[128 = 0]
[156 120 170 108 156 121 151 130 120 171 136 129 179 108 123 107 121 105
 117 145 157 126 112 123 154 159 106 142  89  88 130 137 130 141 145 142
 138 136 115 123 153  99 101 140 125 120 115 121 125 132 145]  (84):[91]
[158 109 125  89 126 139 158 124 119 183 117 144 144 129 165 163  80 159
  94 137  79 126 159 131 146 143  84 128  83 130 120 134 130 124 136 138
 135 110 136 108 142 103  82 161 158 120 115 131 141 139 122]  (84):[94]
[130 127 138 144 144 134 112 126 116 136 131 171 111 125 115  99 148  97
 162 112 135 128 131 151 134 140  91 107 152  97 139 120 149 140 129 117
 119 136 125 128  83 134 129 200 133 121 122  85  92 145 108]  (82):[83]
[135 163 133 143 179 121 145 131 110 131 138  38 136 140 103 145  88 118
 106 148 252 161 132 119 136 122 104 137  90 126 153  91 158 140 139 137
 136 126 126 115 133 144 104 134 108 125  90  75 125 149  90]  (82):[83]
[140  99 112 107 121 149 170 128 135  97 128 121 114 160 149 136  94 104
 232 145 126 151 147 131 163  91  62 126  97  73 142  57 162 160 124 123
 117 149 116 112 103 103  47 127 143 113 128 115 125 132 105]  (82):[96]
[119 114 176 138 168 115 195 120 126 156 109 137 163 151  93 144 115 120
 113 141 176 133 130 139 134 154 129 152 114 101 131 135 140 131 138 147
 157 146  68 123 175 125 115 178 116 124 110 143 137 136 117]  (86):[90]
[129 155 129 159 141 102 124 129 127 135 131 124 155 122 103 149 133 104
 131 145 184 117 130 119 142 168 114 117 131 111 134  71 143 113 121 143
 133 131 123 147  95 144 166 108 113 135 126 135 112 140 124]  (82):[96]
[150  92 145 118 126 141 136 121 125 173 124 160 130 125 122  93 107 125
 107 137 112 132 147 128 141 136  88 110 111  99 140 131  94 128 139 117
 127 114 111 109 129 101 104 162 132  77 168 124 115 125 129]  (84):[91]
[171 107 128  91 140 184 148 125 118 115 150 115  98 138 152 108  85  78
 252 137 118 154 156 119 168  58  37 121  96  54 147  75 157 167 118 118
 107 154 133  88 123  95   4 132 147 104 139  74  86 125  85]  (82):[96]
[175  30 138  35  71 196 144 109 103 118 130 252  78 104 229  66  67 116
 207  90   4 135 167 152 189  45  40  76 112 102 128 152 103 172 124  86
 107  97 150  73  93  65  11 212 185  78 228 105 108 124 115]  (84):[91]
[122 158 140 167 132 114 111 129 138 183 121 120 120 167  75  93 128 107
 124 143 188 128 115 132 161 136 146 128  92 138 139 110  98 152 131 124
 144 136 121 141 132 116 138  70 116 128 114 100 138 130 111]  (86):[90]
[118  97 152 116 157 123 217 120  93 113 123 151 198 100 135 224  94 184
  63 142  89 125 177 115 112 185  90 158 161 113 111 117 167  96 130 144
 128 122  87 105 167 131 122 252 135 134 136 160 154 132 149]  (84):[91]
[129 129 176 149 137 106 140 131 130 136 121 175 153 132 100 115 132 102
 116 124 177 124 123 129 160 151  95 145 108 117 122 129 139 113 145 114
 139 137  97 129 128 120 150 164 120 119 140 133 128 136 125]  (86):[90]
[130 149 146 168 140 110  92 127 124 134 124 112 136 149  99  90 148  74
 145 132 236 131 116 118 154 143  87 119 113  81 144  67 150 130 138 115
 117 142 109 167  56 150 175 106 113 126 116  87  93 154 114]  (82):[96]
[151 122 146 133 142 105 124 127 119 203 126 105 148 119 119 126 112 135
  42 147 174 124 142 118 147 168 112 137  92 138 143 139 116 114 138 139
 151 108 121 134 140 122 135 119 118 126 117 142 136 147 135]  (84):[91]
[127 139 125 148 151 113 131 126 121 133 138  93 152 126  97 152 130 123
 101 133 178 136 144 112 109 167  81 124 138 111 115  73 170 123 130 126
 120 140 129 135 112 155 142 155 118 121  97 107 107 153 111]  (82):[83]
[101 129 151 161 120  98 145 131 135 131 113 219 141 149  92 132 168 130
 110 123 128 100 133 176 137 169 166 121 151 143 109 105 139 122 143 131
 153 120  86 137 101 130 186 159 136 136 115 128 113 144 134]  (86):[90]
[125 127 134 144 126 107 144 125 131 121 121 124 139 164 115 143 134  99
 159 112 188 121 133 123 147 139  77 135 118  86 135  79 165 134 131 123
 129 127  93 148  90 138 125 134 135 120 106 136 120 156 112]  (82):[96]
[165 145 138 111 164 135 178 134 122 148 139  35 165 107 116 128  69 121
 139 173 182 165 133 113 151 116 108 180  89  96 151 120 127 138 134 149
 136 140 118 102 205 102  60  86 111 133 139 131 156 112 122]  (84):[91]
[156 182 129 155 179 119 163 132 128 138 139   4 180 114  84 180 112 103
 150 175 252 145 138 108 108 156  97 194 110  68 144  52 196 120 142 147
 130 164 104 135 164 138 104 115  90 136  85 107 131 125 106]  (82):[96]
[146 111 149 153 118 116  98 117 128 169 116 196 110 143 116  68 132 108
 125 113 118 116 130 125 179 140 112  82 113 162 132 135  99 127 139 125
 133 116 142 141  66 122 139 108 139 131 145 107 105 151 131]  (84):[94]
[ 93 134 172 189 168  93 182 120 122 174 108 153 146 188  74 160 109 114
  85 144 207 130 127 147 163 175 152 158 100 139 139 115 112 127 143 136
 162 121  77 134 143 125 142 145 127 128 131 122 125 154 111]  (86):[90]
[170 123 164 139 152 112 140 120 131 204 137 140 140 146 115 105 115 122
  90 130 149 130 137 123 191 165 108 130  73 138 132 140 104 133 141 132
 126 117 117 122 140  97  99  84 118 124 113 134 121 142 122]  (84):[94]
[150 104 142 151 121 123 114 126 151 214 113 223 131 173 123 125 117 103
  88 134 124 115 149 136 155 182  81 103  73 152 120  92 122 126 146 116
 143 117 108 130 109 121 113 122 144 111  93 117 113 164 112]  (84):[94]
[112 136 174 153 136  79 109 132 115 156 116 120 180 127 101 138 153 135
  26 135 216 115 103 104 125 185 139 143 130 135 131 124 127 104 137 133
 159 106 118 134  97 157 226 149 112 137 116 162 128 152 140]  (84):[91]
[130 136 131 147 105 118 109 117 111 121 124 157 129 123 133 153 119 112
 103 117 126 115 141 130 147 146  89  90 125 126 134  88 156 104 118 126
 151 117 101 148  47 163 173 178 130 118 136 108  94 163 118]  (82):[83]
[140 134 129 109 152 102 132 130 112 164 110 125 168  93 133 140 139 135
  66 126 147 116 129 119 106 180 123 122 124 129 130 139 131 116 113 136
 140 125 120 138 118 138 163 149 130 126 119 137 135 143 176]  (84):[91]
[146 133 125 128 131 148 130 124 113 141 132 137 120 138 152 128 119  86
 202 131 149 131 131 133 145 124  79 120 107  75 134 106 157 131 113 113
 123 143 113 136  84 140 111 148 134 120 118 134 113 141 109]  (82):[96]
[156 118 149 123 143 134 156 125 123 177 115 137 137 160 133 158  90 113
 108 141 135 128 131 141 162 144 111 136  62 149 136 130 131 122 133 138
 150 111 120 115 153 106  78 156 140 125 106 131 131 154 105]  (84):[94]
[131 158 119 151 167 123 164 126 118 133 122  94 123 154 104 138  95 108
 140 145 199 138 148 131 152 136 101 124 107 127 142  97 159 130 131 146
 125 142 101 135 113 141  94 125 113 123  91  93 116 145 111]  (82):[83]
[133 164 125 163 151 114 106 134 127 125 192  75 137 119  83  65 129  80
 178 158 224 136 126 122 153 115 115 119 110  76 147  55 151 148 134 135
 130 155 124 150  95 124 134  31  99 138  95  80 109 138 126]  (82):[96]
[137 150 168 144 147 122 155 128 123 138 126 125 145 156 105 107 109  88
 156 151 206 132 120 144 166 120 128 137  99  99 148 100 127 139 138 146
 149 140  92 144 141 111 108  94 125 134 122 128 141 130 113]  (86):[89]
[133 100 163 139 132 111 158 125 126 160 103 178 159 138 112 156 116 131
  89 126 128 122 144 134 147 163 126 139 107 145 111 128 122 132 143 130
 145 111  97 128 143 111 133 166 141 115 124 139 135 146 132]  (84):[94]
[126 108 158 153 134 108 130 126 130 188 113 164 158 160 123 172 122 142
  42 134 140 115 146 119 123 189 122 128  90 175 114 124 127 111 147 128
 143 118 118 130 120 132 157 150 135 120  96 149 131 159 122]  (84):[94]
[151 125 134 129 149 117 166 124 127 152 120 166 137 140 114 126 114 111
 151 137 112 118 145 140 168 146 106 135 119 102 133 139 104 119 121 150
 129 138  88 143 130 108  95 122 147 118 124 147 128 131 114]  (86):[89]
[140 147 123 153 153 121 131 131 126 124 125 109 136 137  96 116 113 114
 131 128 173 140 142 124 142 140  84 114 129 104 146  93 145 115 118 130
 131 147 123 141  96 136 117 149 124 116 112  84 105 152 115]  (82):[83]
[134 112 172 123 161 116 199 124 111 157 121 126 186 127 117 193  99 152
  74 147 153 125 146 121 114 173 101 165 130 122 124 147 145 110 135 139
 146 123  81 125 164 131 125 224 134 129 117 154 146 134 123]  (86):[90]
[136 153 128 154 160 123 107 139 125 155 133  66 155 135  90 145 134 112
 119 155 235 132 119 113 117 166 114 124 127  91 148  96 157 113 132 130
 132 136 116 150 115 143 157 123 109 129  92 129 117 142 106]  (82):[96]

[130 120 126  99 141  98  39 127 139 147 132 150 139 127 118 118 135 118
 133 170 124 125 118 124 136 105 100 138 116 123 127 154 114 125  99 111
 110 132 135 119 146 120 150 138 146 145 152 140 121 135 126]  (53):(22)
[130 118 139 129 131  95  54 126 155 137 121 122 142 142 121 114 154 147
 134 164 118 117 100 117 149 106 101 120 125 117 122 140 117 126 100  99
 128 131 144 128 149 106 136 137 136 142 154 134 120 146 149]  (53):(22)
[118 121 118 103 125 127 118 124 137 138 131 128 135 124 128 150 130 137
 122 126 118 125 104 148 140 127 128 128 121 138 126 130 137 128 131 140
 121 132 128 120 150 115 137 134 147 138 130 138 127 135 135]  (54):(16)
[129  87 117 110 132 120 113 126 140 155 138 130 140 131 124 146 130 138
 124 140 122 126  91 155 125 133 123 128 133 127 111 131 136 125 124 122
 130 129 134 123 138 121 134 128 152 129 138 142 122 128 142]  (54):(18)
[131 116 145 125 125 124  78 120 159 154 120 137 140 132 140 139 142 148
 130 160 124 129 103 132 128 120 113 117 135 130 130 142 120 138 101 112
 125 132 134 136 148 115 128 132 141 130 143 127 130 138 138]  (53):(37)
[130 118 134 117 136 123  64 122 136 145 116 143 137 138 130 126 143 151
 130 151 126 126 116 127 145 130 106 133 127 117 128 136 118 132 113 127
 146 135 147 127 136 120 148 141 132 123 153 129 130 140 137]  (53):(22)
[127 124 128 105 129  91  68 137 156 148 139 130 143 132 102 119 135 118
 133 158 117 122  93 135 129  98 108 124 122 134 125 132 124 124  96 102
 120 118 115 126 144 106 124 131 150 134 128 128 111 147 138]  (58):(30)
[125 116 129 121 129 109  82 130 159 150 138 124 132 138 122 135 142 130
 122 163 110 126 101 152 121 118 117 118 148 131 126 134 122 128  94 110
 130 126 125 127 149 110 128 128 152 125 135 132 119 142 144]  (58):(32)
[125 116 136 113 137 114  36 122 156 154 124 143 138 136 129 126 146 149
 128 154 120 116 101 120 138 112 107 131 117 122 126 139 115 132  91 116
 149 121 144 130 149 119 144 134 134 134 152 131 114 147 148]  (53):(37)
[127 116 121 132 156  93  71 132 149 154 131 144 133 147 114 122 140 123
 134 175 134 124 114 125 140 122  98 123 141 113 123 141 118 130  94 116
 126 129 137 120 149 107 141 136 144 112 152 132 118 134  72]  (53):(22)
[121 111 129 119 141 110  50 124 145 162 127 144 140 137 134 136 146 150
 130 176 126 119 106 143 135 138  99 132 137 115 125 140 122 141  99 118
 134 134 152 130 146 108 147 134 149 134 161 134 121 136 139]  (53):(38)
[106 112 125 106 140 126  92 126 134 152 131 131 141 125 156 154 131 144
 130 151 126 127 100 165 117 144 118 130 130 136 130 146 126 136 115 137
 117 136 156 126 134 119 146 137 152 148 151 144 134 122 126]  (54):(16)
[137 118 139 132 137 110  76 135 145 144 141 126 138 136 123 110 137 126
 123 161 125 124 113 119 136 121 103 126 132 119 130 125 113 131  89 103
 136 125 127 142 153 111 120 129 138 114 132 121 121 130 135]  (58):(30)
[122 111 136 120 132 115  73 125 146 145 135 135 135 129 139 134 146 136
 126 167 122 129 108 141 134 130 108 130 131 127 125 140 120 133 101 109
 122 134 141 126 137 108 132 133 150 142 152 132 125 128 131]  (53):(22)
[126 117 142 129 128 114  78 127 159 141 130 135 141 134 136 141 139 145
 127 159 120 123 100 132 129 110 119 118 132 136 123 120 120 121  99 108
 122 122 133 135 144 118 127 128 139 122 130 124 125 143 140]  (58):(32)
[127 113 136 115 129 107  44 121 155 152 122 144 140 140 136 126 147 147
 134 165 119 120 107 124 135 122 104 128 128 121 125 138 113 132 100 114
 140 132 144 125 140 111 141 145 140 137 159 129 125 154 145]  (53):(37)
[121 115 122 111 130 130 113 125 144 143 134 124 135 129 127 144 129 129
 122 141 127 130 117 147 122 131 124 129 123 129 125 137 129 135 121 131
 124 146 132 128 133 118 128 134 140 133 133 137 131 125 125]  (54):(18)
[130 113 125 122 126 111  86 133 161 164 137 125 137 146  95 128 128 118
 124 159 122 126  95 150 125 103 108 111 143 126 118 130 128 120  78 109
 130 116 107 139 151  96 117 129 149  95 124 126 114 145 133]  (58):(30)
[110 119 133 112 139  98  40 122 156 145 122 141 142 139 129 136 144 144
 137 165 118 127 107 131 139 106 108 131 121 128 117 151 121 128 106 116
 113 130 149 121 145 117 146 134 146 150 156 142 124 148 143]  (53):(38)
[107 113 120 108 129 114 109 120 153 152 128 130 144 133 126 164 137 152
 123 140 106 118  88 162 120 126 132 129 129 142 125 139 139 126 120 133
 122 128 141 122 129 105 139 134 151 142 141 144 123 142 145]  (54):(39)
[124 111 122 118 134 102  58 116 152 157 131 138 140 142 124 126 141 146
 130 160 123 112 101 119 127 132  99 138 127 118 121 143 121 137  87 115
 145 131 138 134 144 102 145 130 139 119 155 136 126 136 150]  (53):(37)
[105 114 110 101 129 111 121 122 156 152 131 130 145 128 123 159 132 141
 129 140 115 122  74 165 121 123 129 127 131 141 122 140 150 127 125 135
 119 128 132 123 124  98 136 140 162 140 152 154 119 140 150]  (54):(39)
